In the rows, 128 means zero.
Each row has a class, written after it.
[159  98 169 152 120 106 103 146 137 126 126 143 130 112 144 153 113 117
 155 148 140 145 107 128 115 113  94 121 125 150 141 128 102 105 117 118
 113 159  98]
danup
[116 149 108 128 111 113 122 112 124 184  84 105 114 102 144 191 113 156
 130  92 149 114  99 111  69 173 107 142 149 134 134 120 217 141 126 144
 126 120 131]
Firet
[ 95 163 105  61 136  87 136 120 171 162 129  93  88 106 122 168 113 149
 142  95 136 114 134 104  80 176  91 131 154 129  95 112 170 134 138 153
 137 122 146]
Dopi
[129  98  76 167 125 151 150 151 145 107 143 118 159 129  99 130 101 139
 159 169 105 123 145 123 167  88 153 136 166 154 148 134 111 140 134 134
 111 138 135]
sezus
[145  81 117 163 115 161 135 144 126  85 132 147 162 139  94 143  75 142
 154 179 125 156 123 131 181  84 156 134 111 172 173 130  92 132 146 118
  94 159 113]
Difet
[135 120 132 100 179 129 118 158 124 117 154 104 101 120 165 129 137 128
 142 115 145 126 151 130 117 113 111 105 193 113 122 132  84 108 142 118
 126 150 137]
kef
[156 120 176 144 157  82  88 130 106 152 112 165 121 109 186 156 109 126
 138 116 123 133 112 160  74 130 112 126 149 121 109 138 123 112 123  98
 138 117 118]
Tudif
[118 148  97 127 141  87 147 117 140 177 140 108 155 123 145 162  96 130
 130 111  79  87 154 145 106 139 128 135 133 116  81  97 194 135 113 148
 131  98 117]
kef
[130 114 185 119 121 157  88 146 111 150 102 174 147 115 101 185 119 149
 170 131 174 162  94 111  73 144 117 127 122 170 134 148 111 137 131  98
 103 191  93]
lalu
[136  93 185 108 121 139  96 152 142 119 132 149 144 130  87 161 124 147
 165 150 168 183  92 101 126 137  81 103  95 162 134 137  84 109 136 100
 103 186  88]
danup
[120 127 157 129 136 133 105 140 129 128  78 154 112 108 131 181  92 161
 116 119 182 178  55 114  70 162 111 131 137 159 135 142 108 130 157 104
 143 145 152]
Tudif
[134 135 188  99 163 121  76 144 106 183 103 113 107 119 187 198 151 168
 139  71 189 127 120 109  37 191  85 121 165 124 119 129 156 124 129 117
 116 170 111]
Firet
[178  78 173 195 160 140  96 124  72 167  94 156 167 132 171 173 126 143
 159 135 148 136 119 143 104  86 138 121 132 148 136 148 151 143 116 100
  82 170  67]
Tido
[138 131 114  92 164 116 103 163 168 132  84  81  71  84 190 186 106 157
 141 106 183 146  97 100  60 173  91 115 162 140 145 122 113 119 153 129
 128 136 170]
Dopi
[146 107 120 153 176  98 126 143 148 133 102 108 131 101 198 196  88 143
 124 139 130 156  97 136 109 129 133 109  99 149 119 117 112 108 142 106
 141 116 152]
Tudif
[138 102 181 127 125 121 117 147 125  97 155 174 161 156  75 122 120 109
 153 162 119 156 123 134 155 101 100 133 102 156 118 134  46 115 130 100
 107 143  85]
kef
[103 170  90 130  94 104 125 117 149 196  86 120 126  96 124 189  84 149
 114  93 113 111  98 125  67 175 142 140 111 149 107 114 215 135 118 145
 134 104 136]
Per
[170 104 136 133 172  71 116 151 115 121 147 123 126 130 200 115 145 106
 144 130  99 107 180 160 138  79 117 108 147 114 110 125  84  86 119 111
 124 102 111]
Per
[132 113 129  95 163  76 119 150 171 145 126  82  98 110 160 169 128 134
 151 142 154 118 157 107 100 142  71 106 152 138 119 110 157 106 134 132
 116 132 125]
Tudif
[144 108 155 109 157  56 117 145 159 121 140 118 109 124 183 161 118 124
 149 131 111 134 128 128 123 119  71 112 116 137 116 112  92  77 132 132
 127 127 116]
Firet
[117 107 138 143 125 171 118 126 129 125 132 168 184 126  75 166  84 145
 145 138 102 155  86 141 127 104 160 152 106 163 130 136 110 144 140 108
 123 131 130]
Dopi
[154 109 145 158 141 128 117 114  98 157 124 137 179 145 136 145 131 129
 157 124 113 116 145 144 145  97 142 125 136 137 106 133 158 135 117 121
 111 116  91]
Tido
[101 161  92  49 135  79 145 147 192 137 143  75  69 112 125 127 131 141
 131 103 168 117 172  79 104 164  73 116 175 135 119 111 137  91 141 154
 128 154 139]
Per
[132 124 107 151 144 168 128 114  92 125  98 132 119 116 141 121 124 151
 119 126 183 125 130 129 114 114 155 134 230 120 138 153 131 158 136 111
 126 145 141]
Tudif
[166 106 145 198 144 140 114 117  73 188 101 146 185 120 186 184 113 141
 163 109  83  94 138 182 105  98 171 134 130 118 121 138 197 149  92 112
 103  97 102]
rarip
[125  98 150 130 123 166 122 159 117  88 155 174 169 138  89 141  93 122
 157 163  92 169 108 125 153  79 154 123  95 166 122 140  50 111 139  97
 131 148 118]
lalu
[127 125 122 139 146 120 119 123 124 131  99 138 126  98 144 153  93 145
 108 126 161 144 102 130 108 121 137 140 170 147 133 143 122 124 134 108
 138 127 154]
Tudif
[149  91 174 120 187 128  98 153 116 111 132 130 135 122 167 164 132 135
 143 122 130 151 124 147 108 104 117 117 135 134 128 132  65 101 144 109
 131 130 140]
Dopi
[161 158  97 137 171  39 133 127 157 147 122  83  54  75 252 129 127 124
 128 103 135  83 159 146  92 116 110 120 194  97 116 111 139 105 107 149
 133  95 153]
rarip
[124 121 109 123 153 124 133 134 137 125 142 125 133 115 135 155  99 137
 140 128 101 132 131 137 126 101 149 136 152 138 114 131 106 126 138 123
 131 130 142]
Dopi
[147  83 181 111 183 114 113 159 117 108 141 117 127 134 186 175 135 138
 148 126 126 154 115 127 113 111  98  99 122 129 116 118  64  92 157 114
 128 144 129]
Firet
[144 123 147 158 119 100 109 134 128 141  86 161 102 101 133 161  98 130
 143 132 170 159  62 120  84 129  89 131 140 159 137 139 108 119 130 116
 103 163 100]
kef
[125 128 152  91 117 127 120 134 136 110 135 145  97 119  78 106 154 112
 152 129 181 138 122 104 117 132 100 137 176 144 135 154  69 138 127 121
 103 166 101]
Dopi
[111 124 117 111 113 124 138 125 135 156 152 132 168 139  90 155  96 142
 155 123 100 110 148 138 148 142 150 140 132 149 114 116 176 145 127 142
 112 125 115]
Difet
[141 131 105 145 155 123 112 135 137 153  74  95  92  67 184 180 110 153
 135 104 174 125  87 118  63 128 129 134 189 137 145 124 152 139 134 131
 116 112 147]
Dopi
[115 116 142 101 117 147 117 172 154  95  97 134 100 111 102 139 115 146
 150 153 199 172  94  77  89 141  89 115 148 165 149 130  67 118 156 125
 115 187 124]
lalu
[134 139  92 175 131 102 132 112 119 181 137 141 198 128 142 179  86 136
 159 120  23  83 157 173 131 112 163 152 123 123  96 117 216 144 108 127
 136  81 128]
sezus
[144 111 148 134 175 107 114 144 127 123 139 123 138 130 164 161 113 131
 132 133 114 155 132 137 113 120 127 112  96 141 112 122  87 114 152 106
 141 145 140]
Tido
[146 103 164 139 154 111 105 147 115 170 129 158 188 132 165 199  95 140
 175 136  61 135 144 160  98 121 147 124  72 142  98 123 138 115 119  98
 125 116 103]
lalu
[118 157 154  84 125  65 120 123 157 123 125 137  59 103 113 124 135 108
 129 111 189 158  88  91  86 168  64 120 143 159 113 135  81 112 152 132
 137 171 128]
Tido
[119 167 112 118 115 104 112 102 142 161  72 123  62  65 127 150 136 129
 119  83 212 123  76 101  52 174  94 151 198 148 141 144 155 143 118 137
 122 147 143]
Dopi
[103 154 129  80 119 115 118 150 156 136 103 113  60  80 124 172 106 148
 116  89 233 166  77  79  60 185  81 131 158 162 158 127 124 114 156 140
 138 177 162]
Difet
[128 106 173 105 156 101  90 166 133 135 137 151 128 112 149 195  82 155
 136 126 131 183  89 140 101 135 122 124  76 159 135 125  96 101 161  97
 131 158 153]
Difet
[151  95 128 176 155 132 120 131  96 144  99 121 156 119 183 204  95 162
 141 127 117 142  97 143 119 103 149 124 126 145 138 125 135 129 136 115
 118 119 125]
Firet
[139 107 193  78 136 106 106 170 145  84 155 164 104 132 114 115 146 101
 165 145 140 158 146 111 110 127  82 113 131 143 120 148   7  95 126 104
 128 191 118]
lalu
[144 109 131 178 151 152 123 139  99 131 108 147 137 113 140 151 137 138
 144 126 163 135 107 120 101 102 129 139 190 141 143 146 116 148 131 108
 109 175 129]
sezus
[103 150 155  97 108 115 129 135 161 148 124 133 113 114  96 156 108 155
 153 109 183 140 102 100 102 153  88 141 145 161 135 123 145 129 132 146
 107 173 121]
rarip
[140 127 174 103 125  82 113 151 124 124 131 164 105 117 140 135 133 107
 148 127 124 146 117 122  84 139 105 125 119 138 104 141  71 111 123 114
 139 149 115]
lalu
[161 114 124 148 132  83 136 116 128 112 127 126 109 118 139  98 135 107
 148 147 169 121 158 116 143  92 103 129 178 146 136 141  86 123 121 131
 107 155  91]
Tido
[118 112  61  94 143 104 166 153 183 102 156  70 103 110 136 136  96 131
 135 158 149 125 156 109 177  97 125 112 154 149 153 103 121 107 149 165
 116 140 154]
Difet
[124 128 164  61 143  58 128 159 146 110 171 124  84 130 129 119 140 115
 142 120 141 137 169 124 116 147  82 118 142 122 115 124  67 104 138 131
 132 158 125]
Difet
[139 114 112 162 137  96 122 135 131 146  99 124 140  90 155 196  63 160
 119 130 128 140  95 135 109 113 145 141 119 164 139 109 158 122 134 131
 119 117 144]
Difet
[138 119 113 114 153 134 119 160 146 121 101 107  88  84 169 158 117 131
 151 140 179 144 110  99  82 119 111 110 183 147 147 125 102 111 148 128
 119 150 149]
lalu
[136  94 174 104 157 152 106 179 127  92 157 140 139 152 119 133 141 127
 148 142 129 161 150 130 135 113 125 113 111 145 135 137  30 105 152  87
 121 166 131]
Per
[173 110 152 189 151  75  99 133  99 148 115 170 163 124 177 159 115 133
 145 126  67 120 123 174 104 106 130 141 127 123 112 137 133 123 110 109
 133 113 127]
sezus
[127 161 161  68 151  43 107 163 176 144 129 114  55  78 187 158 117 123
 134  88 155 141 109 112  51 183  65 124 133 133 112 128  89  87 135 120
 146 138 167]
rarip
[121 115 133 100 144 121 129 160 160  97 125 117  98 105 127 143 124 135
 142 150 171 160 124  89 108 121 100 112 138 160 135 126  59  99 146 123
 127 164 135]
lalu
[130 124 126 113 163 124 132 130 150 118 118 106 113 111 151 147 124 134
 125 117 159 139 117 114 116 126 125 113 155 145 126 129 100 121 152 132
 133 148 147]
Tido
[116 132  86 153 128 165 155 123 116 125 120 109 114 116 107 119 131 125
 115 125 167 126 111 103 115 126 166 129 185 149 135 142 122 165 144 139
 119 161 120]
Tido
[120 131  65 166 111 150 157 132 136 120  92 125 138 104 125 136  92 141
 122 151 131 122 117 113 127  93 175 147 171 152 137 129 136 152 122 137
 120 139 134]
lalu
[155  92 119 158 149 161 125 150 130  97 119 121 109 119 137 138 127 136
 162 152 170 151 124 112 135  85 121 106 156 158 168 133  73 116 145 107
  94 165 111]
Per
[123 160 103 131 119  49 131 110 132 160 114 120 102 105 174 150 104 127
 102  95  87  99 122 138  92 156 119 152 146 121 102 121 167 116 113 143
 152  97 144]
Firet
[134 124 141 110 186  91 115 138 135 143 119 105  93  93 189 188 108 144
 128 113 148 146 109 121  71 149 104 109 152 136 111 119 125 108 154 109
 144 126 160]
Tudif
[132 169 101 115 149  67 124 144 170 177 100  68 104 103 194 175 125 164
 103  77 139  99 144 123  81 172 123 122 133 122 115  89 192 120 105 161
 138  94 147]
Per
[142 151 120 144 120  97 143 133 154 112 126 120 104 105 146  91 128 116
 139 120 163  94 168 124 128 110 113 153 208 130 149 132  98 122  98 143
 111 135 110]
rarip
[119 154 172 100 113 108 104 135 112 134 124 176 121 110 111 113 138 112
 147 106 146 131 135 128  76 131 108 145 176 121 112 143  93 125 112 108
 139 157 114]
lalu
[106 161 124 124  90  95 135 125 153 137 133 155 131 116  73 142  82 117
 125 127 115 137  96 121 117 140 115 158 120 157 112 124 120 131 122 130
 133 133 121]
kef
[131 122 114 157  96 152 127 136 135 142  96 137 132 122  74 162 122 159
 172 150 194 138  96  82 120 130 105 138 176 176 149 141 153 165 130 137
  79 183  93]
sezus
[107 152 142  78  92 132 113 154 187 128 100 146  81 101  80 160 118 138
 169 133 220 170  89  59  83 158  62 130 151 183 152 143 103 113 136 128
 110 203 111]
lalu
[114 132 100 178 109 117 153 119 141 135 117 153 170 132  93 165  72 130
 102 155  78 154  77 141 147 106 155 158  62 163 108 113 131 135 130 120
 135  94 137]
kef
[156 110 175 127 160  64 113 129 133 130 130 139 122 123 172 144 127 110
 147 123 126 138 123 142 121 115  97 113 113 143 104 129  83 104 128 120
 128 132 115]
Tido
[113 151  72 119 145 138 144 139 117 136 112 102 107 100 164 116 133 134
 128 108 154 100 148 130 101 124 159 129 231 114 131 133 136 148 127 139
 142 119 154]
lalu
[ 93 126 156 109  93  91 138 142 135 111 170 199 165 147  43 116 104 109
 152 156  68 150 111 129 137 103 122 153  86 166  90 130  88 135 130 110
 134 160  99]
lalu
[146  94 170 132 165 141 108 131  88 138 172 151 194 167 125 115 151 123
 168 129 111 116 186 155 163  76 138 119 147 128 104 143 113 131 118 101
 108 149  73]
Tido
[180  89 144 190 193 142  93 148  68 142  99 126 149 106 224 170 135 136
 145 120 125 110 129 161  97  88 148 120 197 116 130 137 123 129 128 102
 118 106 152]
sezus
[163  93 155 139 169  94 105 136 130 149 124 123 149 125 174 173 112 130
 169 139 123 137 136 136 121 104 103  96 101 146 114 121 124 105 131 116
 107 130  93]
Tido
[121 100 172  93 118 109 104 159 142 138 158 154 156 138  80 175  96 141
 162 143 120 168 113 117 137 138 105 126  62 173 124 122 126 110 141 111
 104 170 106]
Difet
[141 112 189 115 143  85 104 146 137 115 161 160 113 135 125 132 108 109
 161 144 120 157 124 125 122 112  93 116 110 159 109 134  52 103 139 107
 117 166  95]
Tido
[136  88 206 137 100 153  91 141  93  99 128 220 167 144  75 114 120 119
 165 157 119 169  97 139 125 104 126 140 103 160 129 161  53 118 132  87
 117 186  98]
lalu
[142 100 124 195  97 144 136 104  89 149 148 159 212 150  87 128 103 131
 146 163  79 112 151 151 188  69 170 153 124 146 119 130 172 153  90 111
  95 132  67]
danup
[140 112 145 169 100 104 141 144 153  94 148 157 147 135  85 116 106 118
 151 173 118 137 127 130 166  88 123 148 108 174 141 127  69 128 110 130
  96 150  92]
rarip
[134 125  92 115 152  73 134 142 142 167 136  92 124 116 172 171 103 145
 156 120 107  94 168 141 119 134 125 117 153 129 117 104 194 132 126 145
 110 115 115]
Difet
